Below is a small trained network, with its code and all its weights. Each question gives an input and a class and asks what happens when units are switched off, that is, made to give their printed mean instead of their output.

import numpy as np


def w(rows, s, z=0):
    codes = np.array(rows[::2]) - 128.0
    scale = np.full(codes.shape[1], s)
    scale[-1] = z or s
    return codes * scale


def f(y):
    return y / 2 * (1 + np.tanh(0.7978845608 * (y + 0.044715 * y**3)))


def log_softmax(a):
    a = a - a.max(-1, keepdims=True)
    return a - np.log(np.exp(a).sum(-1, keepdims=True))


def net(x, mask):
    res = np.array(x, float).reshape(1, 5) / 4 @ E
    y = f(res @ A[0][:, :-1].T + A[0][:, -1])
    res = res + np.where(mask, y, B[0][:, -1]) @ B[0][:, :-1]
    return log_softmax(res[-1] @ U[:, :-1].T + U[:, -1])


A, B = {}, {}
E = w([
[61,171,120,51,122],'x0',
[95,180,63,153,133],'x1',
[48,56,132,149,57],'x2',
[127,204,198,203,131],'x3',
[177,164,121,138,7],'x4',
],0.014)
A[0] = w([
[99,85,82,164,205,107],'N0',
[183,126,166,107,106,2],'N1',
[178,154,8,121,109,174],'N2',
[127,148,114,183,79,16],'N3',
[48,181,181,107,148,112],'N4',
[154,151,124,65,150,162],'N5',
[170,121,168,192,120,178],'N6',
[227,148,159,109,137,177],'N7',
[137,157,149,232,223,148],'N8',
[189,62,136,197,85,71],'N9',
[77,137,126,168,14,75],'N10',
[136,133,151,151,125,106],'N11',
[101,48,117,64,199,182],'N12',
[202,109,111,89,244,151],'N13',
[140,102,191,154,130,82],'N14',
[43,202,100,37,193,166],'N15',
[101,186,151,130,105,40],'N16',
[157,103,85,123,97,83],'N17',
[121,197,127,147,122,196],'N18',
[232,153,151,106,164,122],'N19',
[188,154,18,91,89,161],'N20',
[94,78,201,107,190,159],'N21',
[181,145,21,95,112,102],'N22',
[67,111,52,81,144,195],'N23',
[242,149,163,106,132,137],'N24',
[189,140,148,212,95,87],'N25',
],0.014,0.0077)
B[0] = w([
[152,100,81,68,108,190],'N0',
[86,150,157,160,151,143],'N1',
[158,130,115,42,207,204],'N2',
[159,113,126,105,93,155],'N3',
[139,153,104,160,71,192],'N4',
[139,170,136,134,125,177],'N5',
[143,139,173,121,126,192],'N6',
[107,170,168,181,85,202],'N7',
[78,167,246,191,145,234],'N8',
[119,186,105,126,103,184],'N9',
[157,107,166,116,179,202],'N10',
[151,142,129,131,131,142],'N11',
[145,112,62,78,72,230],'N12',
[184,98,210,169,238,224],'N13',
[161,127,129,160,94,156],'N14',
[60,249,124,96,104,252],'N15',
[128,105,133,165,93,152],'N16',
[124,114,124,106,139,153],'N17',
[131,150,107,112,76,190],'N18',
[119,94,187,219,75,200],'N19',
[133,145,123,65,214,209],'N20',
[146,148,113,112,97,203],'N21',
[183,80,119,65,188,188],'N22',
[107,159,137,63,167,222],'N23',
[85,166,186,182,100,203],'N24',
[137,149,146,81,193,194],'N25',
],0.013,0.019)
U = w([
[192,51,200,155,159,167],'0',
[104,80,71,169,187,28],'1',
[90,198,195,129,155,216],'2',
[90,80,114,159,195,1],'3',
[171,107,86,37,162,172],'4',
[110,130,93,115,21,82],'5',
[35,6,171,107,170,60],'6',
],0.012,0.0046)

Each question gives the input, the list of numbers given to net, and the class t.
The units are the neurons (one row each of A and B). Each row of codes is followed by its name. A weight is (code - 128) times the scale printed after its matrix; where a second scale follows, it is the last column's (A, B and U).
mask holds one flag per neuron, in row order. A switched-off neuron (its flag False) gives its mean, the last column of its row in B, instead of its output. The means were averaged over made-up inputs and are rounded, as every weight is.
A unit's drop is (log p(t) with every unit on - log p(t) with that unit switched off) / (log p(t) with every unit on - log p(t) with every unit switched off).
The circuit of an input: a set's keep is (log p(t) with only the set's units on - log p(t) with every unit switched off) / (log p(t) with every unit on - log p(t) with every unit switched off). Starting from the 12 units with the biggest drops (on a tie, the unit counted first), units are removed one at a time, each time the one whose removal leaves the highest keep (on an exact tie, the one counted first), for as long as the keep stays at least 0.8.
circuit, biggest first: the units of the circuit, biggest drop first
top k neurons: the k neurons with the biggest drops, biggest first
drop of u: that unit's drop, to one decimal
input [-6,1,-3,-6,-8], class 0: circuit, biggest first	(N13)
input [7,-7,6,-8,-1], class 4: top 2 neurons	(N23, N19)
input [7,-7,4,6,5], class 0: circuit, biggest first	(N15, N10)
input [-3,-5,8,-4,6], class 0: top 3 neurons	(N10, N15, N12)
input [0,-8,8,7,8], class 0: top 2 neurons	(N15, N10)
input [-5,-7,-2,-7,2], class 0: top 2 neurons	(N15, N13)
input [-5,-6,-3,-6,3], class 0: top 2 neurons	(N15, N13)
input [-4,-3,3,-3,-1], class 5: top 2 neurons	(N2, N20)
input [1,-6,-3,-8,1], class 4: top 2 neurons	(N12, N8)
input [0,4,-1,-1,-2], class 4: top 2 neurons	(N24, N7)
input [8,4,4,-3,-8], class 5: top 2 neurons	(N15, N12)
input [-8,-3,-2,-8,-5], class 0: drop of N13	3.3
input [-2,-7,-4,-6,-3], class 0: drop of N13	0.5
input [7,0,8,4,-4], class 5: drop of N3	0.0
input [-3,-4,1,-6,6], class 4: circuit, biggest first	(N8)
